-11.0	-7.5	-18.1	-23.7	-18.6	5.7	41.0	22.8	19.3	26.6	5.5	8.4	-10.7	5.6	-8.4	-44.2	-25.6	-21.4	-1.8	-7.9	15.4	14.4	-10.9	18.9	-11.2	4.9	15.5	20.8	-3.2	0.6	9.6	24.3	17.3	4.6	33.7	-52.0	17.3 : [39]:[68]
-8.4	-3.5	-24.9	-18.1	-6.0	7.8	17.3	23.7	17.6	26.2	1.0	24.0	-33.9	-11.3	-5.7	-34.8	-34.0	-11.9	13.4	-26.6	18.4	28.5	-17.7	-4.4	0.1	6.2	-8.7	43.0	19.3	1.5	-1.4	-0.5	20.3	10.5	17.2	4.2	29.2 : [39]:[74]
-11.8	0.4	-27.1	-29.4	2.9	0.9	56.1	26.4	24.6	23.2	-3.8	25.0	-37.8	-8.6	-8.9	12.6	-31.2	-9.1	1.1	-45.2	17.7	18.6	-20.9	-4.3	-4.5	2.6	-2.7	25.4	-12.1	1.0	-24.2	4.2	10.1	11.5	27.5	-23.7	26.0 : [39]:[74]
-3.1	-7.3	-18.9	-24.5	-7.0	3.7	33.5	28.7	18.6	26.6	-0.9	29.9	-42.5	-12.3	-8.4	-7.9	13.1	-7.3	12.6	-28.6	11.2	16.2	-13.0	-5.3	-3.7	13.4	11.0	31.1	0.0	3.0	11.5	3.2	6.7	6.5	11.2	28.7	40.6 : [39]:[74]
-10.1	-9.1	-10.5	-25.2	1.6	25.3	31.2	16.3	14.9	27.1	6.1	1.0	-13.9	-8.3	3.5	-38.3	-26.2	-8.9	22.9	-26.5	9.0	12.9	-22.0	2.3	1.3	3.7	4.8	16.0	-5.8	-0.8	16.6	15.6	17.4	20.4	19.4	-43.0	19.5 : [39]:[68]
4.6	6.7	-21.8	-10.7	7.4	33.0	-25.6	2.9	4.1	1.6	-3.2	32.6	-27.7	-39.4	-14.6	-11.6	-29.3	-7.2	4.5	-8.5	6.2	26.6	4.7	-35.2	0.5	44.1	-26.5	25.4	-8.0	8.6	-10.2	15.1	0.6	-11.1	-17.2	-10.3	14.2 : [46]:[71]
4.7	4.5	-9.1	-23.2	5.3	37.7	7.3	24.8	11.1	-1.6	-3.9	25.3	-20.9	-41.0	-16.3	-16.7	-7.4	16.9	-42.6	-13.9	12.8	5.8	3.8	-17.5	2.0	30.9	-22.6	5.1	-29.8	-1.5	10.4	20.2	-14.9	5.5	0.4	-24.7	-9.2 : [46]:[72]
-6.2	-6.6	-14.5	1.4	5.6	10.3	9.0	-3.7	11.0	20.1	3.4	18.5	-18.9	7.5	1.3	-66.4	-39.3	-9.7	22.2	-14.1	10.4	25.2	1.1	-11.6	-7.6	11.5	8.2	34.0	4.1	6.8	-15.6	22.0	5.7	2.1	6.5	13.3	8.0 : [39]:[68]
6.7	-8.3	-15.8	-4.8	16.2	20.8	-14.4	14.1	15.6	-3.6	1.0	39.7	-37.1	-35.1	-17.4	-7.3	-20.5	2.5	7.1	-24.0	4.9	10.7	5.4	-31.2	-0.7	36.0	-27.0	16.5	-11.3	8.3	5.2	13.9	-5.3	-0.1	-1.7	20.5	3.8 : [46]:[72]
6.2	-1.7	-17.2	-4.7	1.2	43.5	-5.6	22.5	17.7	8.2	-1.8	49.5	-53.0	-39.5	-17.7	-28.9	-37.9	-11.1	21.9	-20.3	13.3	19.6	4.0	-36.3	0.0	53.5	-15.0	32.5	-14.7	11.0	8.7	13.3	-4.2	2.5	-10.8	26.7	25.7 : [46]:[72]
-6.3	-8.3	-25.5	-34.8	-3.7	-3.4	56.4	36.3	22.5	36.5	-0.9	39.9	-56.8	-13.6	-14.2	27.5	-24.1	-4.1	-22.2	-31.5	21.7	20.7	-12.4	-3.5	-4.9	18.6	1.7	31.5	16.9	8.7	23.1	-3.3	9.9	7.9	17.4	7.3	56.9 : [39]:[74]
24.0	1.2	-22.5	-58.6	-3.0	29.0	-7.8	18.1	15.8	13.3	-6.3	54.4	-52.6	-34.9	-21.0	-7.8	-28.7	-0.5	-0.3	-25.8	13.5	20.3	2.4	-33.7	-4.2	51.8	-14.2	42.3	-9.7	3.1	1.8	20.2	2.7	-7.6	-20.9	11.1	54.9 : [46]:[72]
7.1	5.8	-24.0	-14.9	8.2	20.3	-14.3	1.9	8.6	1.7	-3.3	35.6	-44.6	-38.9	-21.1	29.2	-26.7	-10.7	-7.9	-8.3	12.0	25.5	0.2	-34.9	-6.9	48.6	-29.1	32.7	0.0	-0.2	-8.2	1.0	-4.4	-16.6	-29.9	-22.4	33.2 : [46]:[71]
6.1	-4.3	-9.1	-13.0	9.9	26.2	17.1	20.4	15.2	9.3	-8.5	36.6	-43.3	-46.9	-14.4	-1.7	-7.3	7.4	-38.0	-20.4	6.1	17.6	6.3	-18.7	-6.4	29.7	-20.2	16.5	-30.5	-0.2	10.3	6.3	-11.9	-1.8	2.9	-28.1	11.0 : [46]:[72]
0.6	1.3	-16.5	-35.1	2.9	22.6	18.6	16.8	12.4	11.0	-4.4	33.1	-30.2	-42.7	-14.4	15.3	-6.0	4.7	-74.7	-11.8	11.5	8.5	2.5	-8.3	-1.8	23.4	-16.8	13.8	-24.0	-0.2	15.9	15.1	-11.6	0.1	-3.6	-5.3	23.3 : [46]:[72]
5.8	8.3	-15.1	8.9	5.4	21.9	-30.7	-3.7	4.6	-10.8	-4.2	24.3	-18.2	-19.9	-16.0	6.8	-28.8	1.6	16.4	-1.8	7.9	20.1	-1.4	-39.4	-2.1	50.5	-21.1	32.7	7.9	-7.1	-3.7	-2.1	-4.3	-10.3	-38.9	-8.8	4.8 : [46]:[71]
-11.8	-12.2	-12.1	-25.3	10.4	5.1	47.4	18.3	24.9	46.2	-0.2	19.2	-44.8	2.7	-16.9	-2.1	-33.4	-23.9	-0.1	-21.2	13.0	31.0	-21.9	-0.4	-9.3	15.7	13.8	23.0	23.8	-13.2	39.2	26.7	14.8	3.7	17.2	-73.8	60.0 : [39]:[68]
-5.1	-9.9	-7.7	-19.7	10.3	19.5	16.9	9.3	16.4	33.5	0.7	29.4	-39.7	10.6	-6.0	-21.1	-32.7	-24.6	12.3	-21.2	13.0	30.2	7.0	-6.5	-7.5	23.0	-2.8	29.1	17.5	6.7	11.5	32.9	17.4	-0.3	16.2	-23.7	36.7 : [39]:[68]
7.7	-1.4	-11.6	-2.8	4.1	31.6	-12.0	6.6	7.5	7.6	-2.1	27.3	-29.9	-34.2	-14.1	-22.6	-34.2	-1.7	27.9	-6.8	6.5	22.3	-0.9	-25.2	4.1	37.9	-17.1	31.3	-13.2	-1.8	1.0	5.5	3.1	-6.5	-21.6	-47.3	10.5 : [46]:[71]
11.9	4.9	-19.4	-24.1	-3.3	20.9	5.1	-17.4	5.2	0.8	-7.6	35.2	-39.3	-33.2	-23.6	68.2	-18.4	-1.3	19.7	-13.1	11.3	19.2	0.0	-20.5	0.4	43.7	-24.7	33.8	-16.6	-3.9	11.8	-2.9	-0.3	-11.3	-20.8	-67.1	27.1 : [46]:[71]
-5.0	-5.6	-18.5	-15.7	-2.5	-3.9	62.8	27.1	15.6	16.5	-3.0	30.7	-38.4	0.4	-8.9	37.1	-14.6	-2.7	-11.5	-32.7	19.6	18.4	-6.2	3.3	-2.9	6.7	-3.8	17.7	-7.7	-1.1	6.9	5.9	5.2	6.5	27.6	-26.2	25.2 : [39]:[74]
-6.8	-10.5	-14.6	-15.7	2.1	21.1	10.5	10.3	15.4	28.8	8.4	20.4	-20.2	2.1	5.4	-43.7	-27.5	3.1	24.4	-30.9	8.3	23.2	-15.0	1.1	-3.1	5.6	3.8	27.5	10.6	-16.7	-2.9	12.0	22.5	11.1	14.8	26.6	16.2 : [39]:[74]
9.0	0.1	-21.7	-17.4	2.9	23.7	-6.6	10.9	4.8	6.7	-9.7	42.7	-52.6	-26.8	-17.9	24.9	-28.3	-10.0	30.8	-14.0	8.6	21.5	12.0	-38.4	-6.5	50.1	-16.1	37.0	-7.3	4.2	-1.6	6.4	-4.5	-8.5	-28.2	-30.7	37.7 : [46]:[71]
2.7	9.2	-6.5	2.4	5.4	18.7	-10.0	-4.0	3.9	-3.8	-7.3	28.9	-4.7	-37.0	-14.1	52.3	-19.7	-9.7	-6.1	-2.6	9.3	13.6	3.1	-23.6	3.9	34.1	-13.5	7.6	-23.8	-11.9	19.6	16.4	-8.7	-11.1	-21.0	-50.9	-0.9 : [46]:[71]
4.9	-1.8	-12.3	-19.3	1.0	10.9	35.6	29.1	16.9	20.6	9.0	19.7	-32.4	-8.4	-2.1	-31.7	-34.0	-14.5	-8.6	-26.5	20.1	24.5	-14.1	7.4	-0.6	10.9	4.6	25.8	-11.6	4.4	8.0	17.8	11.2	7.1	28.9	-22.1	10.3 : [39]:[74]
-2.8	-5.9	-4.6	-6.5	-6.7	-1.3	55.3	35.6	26.8	27.7	0.4	17.0	-37.7	-5.7	-15.2	21.3	-31.4	-24.2	-12.2	-18.8	16.1	12.4	-13.6	7.1	-3.9	7.2	25.0	-8.8	-7.8	1.3	45.9	17.5	2.7	8.3	33.7	-62.7	37.3 : [39]:[68]
-2.7	-7.9	-18.0	-23.4	-3.0	-2.4	40.0	22.3	14.9	29.9	0.1	27.0	-29.9	-2.5	-8.9	9.9	-37.7	-14.8	34.3	-29.5	15.9	18.3	-15.2	-1.3	-5.4	19.3	21.6	24.9	-1.2	-0.4	18.8	7.2	10.4	12.4	16.1	2.2	34.1 : [39]:[74]
-13.0	-3.3	-19.3	-24.8	15.8	4.6	35.3	25.6	16.0	22.7	-2.1	27.4	-27.3	-16.8	-6.7	-2.2	-22.4	-9.3	-25.1	-29.8	19.5	22.3	-10.2	-11.0	0.1	11.6	-8.8	26.3	5.1	-0.8	6.9	15.8	4.9	2.4	23.6	-26.7	34.2 : [39]:[74]
-0.5	-4.2	-22.7	-29.2	1.4	16.8	4.8	18.1	11.8	34.5	7.0	22.5	-26.0	-19.6	-8.5	-44.3	-41.0	-19.0	-3.6	-22.5	15.9	30.0	-22.3	-13.0	1.8	12.9	3.4	32.0	-8.4	6.5	-1.0	11.4	17.8	-0.7	19.4	11.5	45.5 : [39]:[74]
-10.9	-3.6	-7.5	-13.8	1.8	2.0	39.9	22.3	17.4	28.5	-0.1	9.7	-21.5	2.9	-2.5	7.5	-27.7	-14.4	29.9	-30.3	9.3	6.3	-14.9	-5.0	-2.0	5.6	14.5	9.9	4.2	-5.3	28.3	23.9	10.0	9.0	22.6	-67.3	19.7 : [39]:[68]
6.9	-1.2	-9.7	4.4	-1.3	16.3	-16.4	-1.4	0.5	2.1	-6.4	25.1	-24.5	-30.8	-16.7	39.8	-11.8	-1.3	24.4	3.2	4.8	15.3	12.1	-20.6	-0.3	32.8	-10.9	24.9	8.0	-6.0	1.1	-5.8	-0.2	-11.9	-24.9	-30.2	24.2 : [46]:[71]
-4.4	-4.1	-6.7	-11.4	5.2	2.3	29.9	9.4	12.0	32.8	5.8	16.8	-31.8	9.7	-3.6	24.5	-17.8	-32.2	-2.2	-7.9	11.5	26.9	-3.1	13.9	-4.3	2.6	-0.4	23.0	13.1	-2.2	9.3	13.6	17.7	-2.0	30.1	-64.1	40.3 : [39]:[68]
-3.2	-8.8	1.8	-15.6	4.5	9.0	38.6	14.5	13.6	24.7	6.0	5.6	-20.9	7.2	-6.6	-13.8	-29.7	-22.6	31.9	-21.5	-0.8	15.4	-11.9	6.3	-1.9	1.9	18.0	15.7	-19.9	-1.6	20.2	28.7	9.4	6.5	14.5	-74.2	23.4 : [39]:[68]
-2.7	-4.6	-6.9	-7.8	-3.8	8.5	12.7	12.6	10.8	16.3	7.6	9.4	-10.2	3.6	1.4	-22.9	-16.3	-4.7	22.1	-23.2	8.5	17.4	-19.5	6.9	1.5	-2.7	3.0	13.1	11.6	1.7	8.8	6.7	20.6	8.2	25.5	-5.8	8.9 : [39]:[74]
14.0	-4.3	-14.2	-20.4	17.3	15.1	14.0	14.3	15.6	11.0	-7.9	50.6	-54.2	-31.8	-14.2	48.1	-32.1	-7.5	1.7	-31.4	5.6	15.2	-1.6	-35.8	-3.9	48.3	-3.4	20.4	-9.5	7.9	17.1	23.7	-6.7	-4.8	-5.5	-4.8	40.7 : [46]:[72]
-6.3	-8.7	-20.9	-25.9	-2.0	8.9	31.1	13.8	13.8	30.6	9.2	20.7	-17.2	-9.9	1.1	16.3	-27.6	-11.0	27.1	-32.5	14.4	22.8	-17.1	2.2	1.4	8.5	12.3	28.6	-4.1	-7.5	8.6	3.3	15.5	8.5	13.0	-28.4	26.8 : [39]:[74]
12.5	3.7	-5.7	5.7	-0.7	24.9	8.0	20.5	14.6	1.9	1.1	50.3	-42.9	-39.9	-7.1	17.1	-18.0	16.5	14.3	-22.1	12.6	10.7	14.7	-28.4	3.1	39.3	-15.7	20.1	-23.6	6.6	6.8	8.2	-8.7	1.8	-12.0	29.0	9.2 : [46]:[72]
-11.8	-6.4	-18.7	-18.1	-0.6	5.1	29.8	17.2	15.0	36.0	1.3	14.6	-34.4	-1.8	-0.5	-37.7	-30.5	-11.7	23.7	-19.1	16.8	28.5	-15.9	-1.6	1.8	7.5	6.1	36.5	11.6	-0.7	4.9	0.5	17.8	7.2	10.4	-15.1	67.9 : [39]:[68]
-10.5	-11.2	-13.3	-13.9	4.4	-2.0	49.9	42.6	21.1	43.5	-1.8	26.7	-36.6	3.5	-10.0	11.3	-33.7	-17.0	-4.5	-26.3	18.6	35.0	-17.4	7.9	-8.8	10.5	12.9	28.5	19.0	-2.0	22.5	11.4	15.3	8.2	28.5	-39.3	55.9 : [39]:[68]
-10.4	-10.7	-16.3	-19.7	-1.2	-2.1	31.7	20.3	8.6	36.2	-1.5	19.7	-42.6	-4.6	-3.1	2.4	-13.2	-11.9	3.8	-22.8	9.6	19.5	-13.2	-1.7	-2.5	8.3	-1.4	25.1	18.4	5.0	10.9	7.4	14.9	13.7	31.4	-17.5	47.5 : [39]:[68]
-5.8	-2.6	-24.7	-21.5	-9.4	18.5	0.2	14.8	14.1	24.9	1.7	25.3	-32.3	-2.1	-5.0	-81.7	-32.0	-11.5	49.7	-26.1	8.6	27.4	-7.3	-13.9	-5.4	12.8	-10.2	47.5	12.7	12.4	-24.6	6.4	21.6	4.0	11.4	44.2	22.5 : [39]:[74]
1.9	7.5	-12.3	7.4	-0.3	2.7	-14.8	12.5	10.2	-6.7	0.8	25.0	-19.4	-24.6	-8.2	-20.8	-32.4	-0.3	24.8	-9.7	9.7	12.5	1.7	-34.8	-2.4	32.4	-8.3	23.1	-3.9	-0.3	-7.3	-2.5	0.9	-3.9	-18.5	17.0	-3.0 : [46]:[71]
-10.0	-1.2	-21.4	-20.4	-2.2	14.7	28.3	22.6	17.3	35.2	6.4	22.9	-39.3	2.0	-0.1	-27.0	-28.3	-6.5	26.3	-35.1	13.2	27.2	-18.1	-3.7	-5.0	16.4	1.8	37.8	35.3	1.4	6.2	5.6	23.2	12.5	24.3	6.4	45.9 : [39]:[74]
-7.9	-11.4	-23.8	-19.0	-9.8	-5.9	46.9	25.3	18.9	37.8	-1.8	22.8	-50.8	-16.1	-8.7	-28.9	-36.1	-18.0	19.7	-19.6	14.5	28.4	-21.6	-8.4	1.2	11.2	16.3	40.1	-5.1	0.9	-0.6	-9.1	11.1	15.2	-3.8	17.4	55.9 : [39]:[74]
1.6	-2.5	-33.5	-44.7	-11.2	8.6	10.7	16.7	8.4	21.6	5.7	25.6	-29.7	-11.1	-9.7	-26.6	-40.8	-14.0	14.1	-20.4	13.8	25.0	-16.1	-0.5	0.4	21.7	6.4	44.6	2.0	8.3	-6.9	2.7	13.2	2.4	9.5	28.5	43.4 : [39]:[74]
-10.1	-6.8	1.4	-12.0	8.2	8.1	30.5	14.1	13.5	36.8	4.0	7.7	-21.3	15.4	-7.3	-23.0	-21.0	-18.6	5.3	-13.2	-0.5	14.7	-10.9	7.8	-6.3	2.0	9.1	8.6	18.9	-2.0	29.1	35.4	22.4	5.9	41.7	-71.4	25.5 : [39]:[68]
9.2	4.5	-23.6	-17.6	-0.7	26.1	-25.5	-6.8	3.4	2.7	-9.4	36.2	-29.8	-35.6	-10.3	0.7	-18.4	1.3	21.3	-0.7	-0.6	15.9	-0.9	-32.3	-4.0	47.1	-22.7	33.3	10.7	-0.1	-15.3	-1.4	1.1	-14.3	-47.6	18.1	30.4 : [46]:[71]
4.7	-1.4	-28.8	-29.3	-6.5	25.4	2.5	11.3	10.7	3.0	-6.2	42.0	-30.5	-31.4	-22.7	7.1	-30.0	3.7	-0.2	-11.6	14.7	9.9	-2.6	-17.3	-9.3	46.9	-7.1	30.6	-14.7	-4.9	3.8	20.4	-0.1	-5.2	-28.7	6.2	23.1 : [46]:[71]
-6.2	-5.9	-16.3	-28.8	-1.9	12.4	43.8	30.8	18.9	15.9	5.4	27.0	-23.4	-3.2	-5.0	-8.2	-24.9	-1.7	-10.1	-24.6	18.1	24.5	-8.2	30.4	-12.1	13.1	-0.3	31.1	-8.4	5.1	-1.1	11.3	8.9	6.8	29.8	5.0	20.7 : [39]:[74]
-3.1	-13.8	-3.2	-34.5	2.0	8.8	54.4	32.9	18.4	24.8	3.8	21.9	-29.9	-18.8	-17.4	21.0	-21.8	2.7	-13.2	-27.6	15.5	21.4	-14.0	5.8	1.3	13.0	7.3	8.7	-20.2	-6.3	25.3	9.7	3.3	15.7	24.9	-42.6	23.0 : [39]:[74]
-6.3	5.2	-24.0	-16.6	-11.0	4.6	36.6	27.6	15.0	21.3	5.0	21.3	-27.2	-15.3	-5.9	11.9	-24.1	-8.5	13.8	-33.1	21.4	20.9	-18.8	11.2	5.4	26.4	-5.3	26.7	9.5	-2.1	4.1	-13.0	13.4	10.5	33.7	-35.5	20.0 : [39]:[74]
3.0	1.4	-40.1	-27.3	-6.6	23.8	-19.1	15.3	10.7	8.2	-5.8	42.8	-45.0	-24.6	-22.4	-25.4	-46.0	-16.5	41.9	-15.6	20.3	25.1	-6.4	-36.6	-6.0	60.2	-20.9	59.0	22.5	2.4	-15.0	4.4	8.5	-13.9	-23.6	3.7	37.2 : [46]:[71]
-12.5	-7.9	-36.4	-23.4	14.9	4.0	10.7	8.6	23.6	36.6	-3.7	33.9	-58.0	-1.1	-15.7	-63.0	-66.1	-45.1	48.2	-21.7	15.8	41.7	-19.1	-35.3	-9.1	16.6	8.9	54.4	17.6	12.0	-18.8	11.6	22.3	-6.4	-14.0	6.8	66.4 : [39]:[68]
7.0	-1.9	-8.6	-1.3	7.4	30.4	-2.0	7.1	11.3	9.7	-7.4	38.7	-46.6	-47.0	-12.7	5.2	-13.0	9.3	7.3	-12.2	11.6	14.8	6.4	-37.0	-0.9	40.1	-27.5	20.0	-17.1	-3.2	5.6	3.8	-7.8	2.5	-27.7	-11.6	19.1 : [46]:[72]

-3.5	8.9	-31.9	-26.2	16.0	-89.0	-20.6	0.2	-34.7	0.8	-3.4	-11.6	-7.8	-8.1	6.1	28.5	7.3	2.1	-24.7	2.7	41.2	19.8	0.0	21.7	12.0	-24.4	-1.8	74.9	-5.3	-10.0	7.5	-0.8	-7.4	1.4	-10.4	32.7	-67.4 : Mesus:(42)
15.2	3.9	3.7	3.7	-7.4	-63.2	-24.9	7.9	-16.3	0.5	12.4	-4.5	-4.6	2.4	12.0	4.9	21.0	-4.7	-27.0	-2.7	23.0	23.3	2.3	13.6	32.2	-17.4	1.7	39.8	-6.6	16.0	6.4	-3.3	5.1	-16.1	-5.6	12.3	-43.5 : Mesus:(37)
5.6	11.8	0.9	-10.0	14.9	-62.8	-3.4	-8.0	0.4	-2.8	0.2	-4.1	4.1	9.4	-4.8	6.4	7.1	6.7	-19.8	-2.6	20.4	1.7	0.2	11.7	2.9	-1.5	-1.3	17.0	1.9	8.1	-5.6	-10.5	-5.9	-2.1	4.2	5.9	-29.8 : Mesus:(37)
4.3	-8.8	-4.3	-19.4	-29.5	-16.9	-15.1	3.0	4.8	-1.4	-3.1	14.5	-19.1	-25.6	17.0	11.4	27.1	9.5	-6.3	-10.2	8.2	-0.4	10.3	2.4	4.3	21.1	33.3	-5.0	1.8	-14.4	29.2	-7.8	-25.0	-43.3	-13.9	-17.7	-52.8 : ralo:(30)
9.7	17.9	-2.6	-4.5	-20.4	1.1	2.5	-0.3	4.3	-8.4	9.1	16.3	-13.1	-20.2	11.4	4.5	14.5	-0.5	-6.3	-6.1	0.0	-0.6	16.9	-2.5	-7.7	22.9	28.6	-7.9	4.9	-7.4	11.0	0.0	-14.4	-24.0	-8.3	-16.9	-16.5 : ralo:(27)
0.8	-4.9	5.0	-7.2	-17.9	-0.6	-21.2	1.8	-0.3	12.6	-9.8	3.1	-12.8	-25.3	17.3	7.5	16.8	9.9	6.3	19.0	6.1	0.3	8.3	4.4	3.7	12.0	27.8	33.1	-2.4	-17.5	-7.6	-7.3	-13.6	-6.2	-13.0	4.0	-50.7 : ralo:(44)
-0.9	1.0	-3.2	4.9	-22.3	-90.4	9.1	-6.6	-24.4	-8.2	-25.4	-3.2	-2.4	15.4	11.1	12.7	17.5	14.3	-24.5	-10.9	29.5	6.3	-1.3	13.1	12.4	-15.3	-16.2	40.1	19.7	-1.7	-9.0	-17.7	28.9	-9.5	0.7	17.1	-18.9 : Mesus:(37)
